Below is a small trained network, with its code and all its weights. Each question gives an input and a target symbol and asks what happens when units are switched off, that is, made to give their printed mean instead of their output.

import numpy as np


def w(rows, s, z=0):
    codes = np.array(rows[::2]) - 128.0
    scale = np.full(codes.shape[1], s)
    scale[-1] = z or s
    return codes * scale


def norm(h):
    return h / np.sqrt((h * h).mean(-1, keepdims=True) + 1e-5)


def f(y):
    return np.maximum(y, 0)


def softmax(a):
    e = np.exp(a - a.max(-1, keepdims=True))
    return e / e.sum(-1, keepdims=True)


def log_softmax(a):
    a = a - a.max(-1, keepdims=True)
    return a - np.log(np.exp(a).sum(-1, keepdims=True))


def net(x, mask):
    ids = ['ΓΔΛΠΩαβζμψ'.index(c) for c in x.split()]
    T = len(ids)
    res = E[ids] + P[:T]
    u = 0
    for l in range(2):
        q, k, v = (norm(res) @ M[l].T for M in (Q, K, V))
        z = softmax(np.where(np.tri(T) > 0, q @ k.T / 2**0.5, -1e9)) @ v
        res = res + np.where(mask[u], z, O[l][:, -1]) @ O[l][:, :-1]
        u += 1
        y = f(norm(res) @ A[l][:, :-1].T + A[l][:, -1])
        res = res + np.where(mask[u : u + 8], y, B[l][:, -1]) @ B[l][:, :-1]
        u += 8
    return log_softmax(norm(res)[-1] @ U[:, :-1].T + U[:, -1])


Q, K, V, O, A, B = {}, {}, {}, {}, {}, {}
E = w([
[104,162,137,94,87],'Γ',
[134,106,196,127,169],'Δ',
[110,70,126,166,106],'Λ',
[141,139,112,126,170],'Π',
[129,139,136,120,180],'Ω',
[85,151,127,133,144],'α',
[175,165,91,113,173],'β',
[165,159,130,78,96],'ζ',
[197,170,2,94,81],'μ',
[121,123,173,111,120],'ψ',
],0.02)
P = w([
[110,208,177,92,72],'0',
[68,203,124,85,20],'1',
[102,141,134,97,102],'2',
[122,86,143,161,169],'3',
[97,2,96,143,142],'4',
[152,91,128,66,215],'5',
],0.0079)
Q[0] = w([
[111,154,119,2,213],'L0H0',
[122,185,206,135,166],'L0H0',
],0.0064)
K[0] = w([
[113,10,99,143,100],'L0H0',
[116,124,101,72,117],'L0H0',
],0.013)
V[0] = w([
[135,194,90,105,254],'L0H0',
[13,155,135,169,183],'L0H0',
],0.009)
O[0] = w([
[74,199,249,102,170,2],'L0H0',
[179,144,152,191,45,162],'L0H0',
],0.014,0.0007)
A[0] = w([
[154,180,1,134,201,255],'L0N0',
[222,125,185,222,143,146],'L0N1',
[121,170,190,86,147,146],'L0N2',
[124,133,119,63,62,223],'L0N3',
[84,78,165,157,34,185],'L0N4',
[212,90,117,108,127,42],'L0N5',
[174,96,133,98,43,22],'L0N6',
[179,217,159,92,156,250],'L0N7',
],0.008,0.0018)
B[0] = w([
[112,57,184,175,156,254],'L0N0',
[95,65,117,105,74,176],'L0N1',
[46,163,123,108,153,216],'L0N2',
[68,137,164,116,159,241],'L0N3',
[143,143,129,97,178,211],'L0N4',
[126,187,135,161,146,177],'L0N5',
[167,120,127,147,91,192],'L0N6',
[128,162,104,185,2,241],'L0N7',
],0.0091,0.0051)
Q[1] = w([
[44,160,254,62,90],'L1H0',
[60,98,52,206,21],'L1H0',
],0.0053)
K[1] = w([
[95,136,98,229,194],'L1H0',
[101,162,252,6,70],'L1H0',
],0.0041)
V[1] = w([
[215,128,189,2,39],'L1H0',
[54,121,207,96,145],'L1H0',
],0.0091)
O[1] = w([
[142,139,109,188,183,222],'L1H0',
[248,113,136,99,183,254],'L1H0',
],0.016,0.0053)
A[1] = w([
[230,162,136,174,31,73],'L1N0',
[85,124,63,175,219,129],'L1N1',
[252,113,191,28,172,161],'L1N2',
[154,149,147,122,255,55],'L1N3',
[114,198,34,185,146,4],'L1N4',
[115,236,120,204,184,110],'L1N5',
[76,173,107,105,224,77],'L1N6',
[114,154,177,53,83,84],'L1N7',
],0.0093,0.0029)
B[1] = w([
[178,2,177,90,56,176],'L1N0',
[204,128,179,106,69,169],'L1N1',
[149,108,127,183,115,251],'L1N2',
[110,101,51,168,139,199],'L1N3',
[127,230,108,178,91,151],'L1N4',
[141,99,87,83,191,182],'L1N5',
[17,17,144,5,91,160],'L1N6',
[123,152,224,161,181,156],'L1N7',
],0.0083,0.011)
U = w([
[172,178,86,157,120,252],'Γ',
[186,140,155,158,123,33],'Δ',
[48,122,99,185,42,172],'Λ',
[152,177,195,124,146,92],'Π',
[163,169,197,124,119,68],'Ω',
[171,131,210,146,10,169],'α',
[132,175,180,88,173,146],'β',
[142,69,54,68,194,60],'ζ',
[73,90,133,40,82,177],'μ',
[123,180,102,225,164,113],'ψ',
],0.011,0.0027)

Each question gives the input, a string of symbols that net reads in full, and the target symbol t.
The units are the heads (2 rows each of Q, K, V and O) and the neurons (one row each of A and B). Each row of codes is followed by its name. A weight is (code - 128) times the scale printed after its matrix; where a second scale follows, it is the last column's (O, A, B and U).
mask holds one flag per unit, layer by layer, with each layer's heads first. A switched-off unit (its flag False) gives its mean, the last column of its rows in O or B, instead of its output. The means were averaged over made-up inputs and are rounded, as every weight is.
A unit's drop is (log p(t) with every unit on - log p(t) with that unit switched off) / (log p(t) with every unit on - log p(t) with every unit switched off).
unit that matters most: the unit with the biggest drop
top k neurons: the k neurons with the biggest drops, biggest first
top k neurons in layer l: the k neurons of layer l with the biggest drops, biggest first
input β μ ζ ζ Γ, target ζ: unit that matters most	L0H0
input β α β Π, target β: top 3 neurons	[L0N2, L0N0, L1N5]
input Π Π β Γ, target β: top 2 neurons	[L0N2, L0N0]
input α ζ β ζ, target β: top 2 neurons	[L1N7, L0N0]
input α Γ Γ, target Γ: top 3 neurons in layer 1	[L1N4, L1N5, L1N6]
input α Γ Γ Ω Λ, target α: top 3 neurons	[L1N3, L1N5, L0N0]
input ζ β μ α, target μ: top 2 neurons	[L1N6, L0N2]
input α ζ α β, target α: top 3 neurons	[L0N7, L1N0, L0N1]
input β ζ α, target ζ: top 2 neurons	[L0N0, L1N6]
input Π ψ Γ μ Ω, target μ: top 2 neurons	[L0N0, L0N2]
input ζ α Π, target α: top 3 neurons	[L0N7, L1N0, L0N3]
input Ω Γ Ω α Π, target α: top 2 neurons	[L0N7, L0N1]
input Γ Γ ζ, target Γ: top 2 neurons in layer 0	[L0N6, L0N2]
input μ Λ Π Π ζ, target μ: unit that matters most	L1H0
input Γ β α, target β: top 4 neurons in layer 0	[L0N7, L0N2, L0N4, L0N6]
input Γ Γ Γ, target Γ: top 2 neurons	[L1N4, L0N6]
input ψ Γ ζ, target Γ: top 3 neurons in layer 0	[L0N3, L0N6, L0N2]
input ψ ζ μ Δ, target μ: top 2 neurons	[L0N0, L1N6]
input ζ μ β μ μ μ, target μ: top 2 neurons in layer 1	[L1N6, L1N5]
input β α μ, target α: unit that matters most	L0N7
input α ψ β ζ, target β: top 2 neurons in layer 0	[L0N2, L0N3]
input ζ μ ψ, target μ: top 2 neurons in layer 0	[L0N7, L0N0]
input ζ ζ Γ Λ, target ζ: top 2 neurons in layer 0	[L0N7, L0N6]
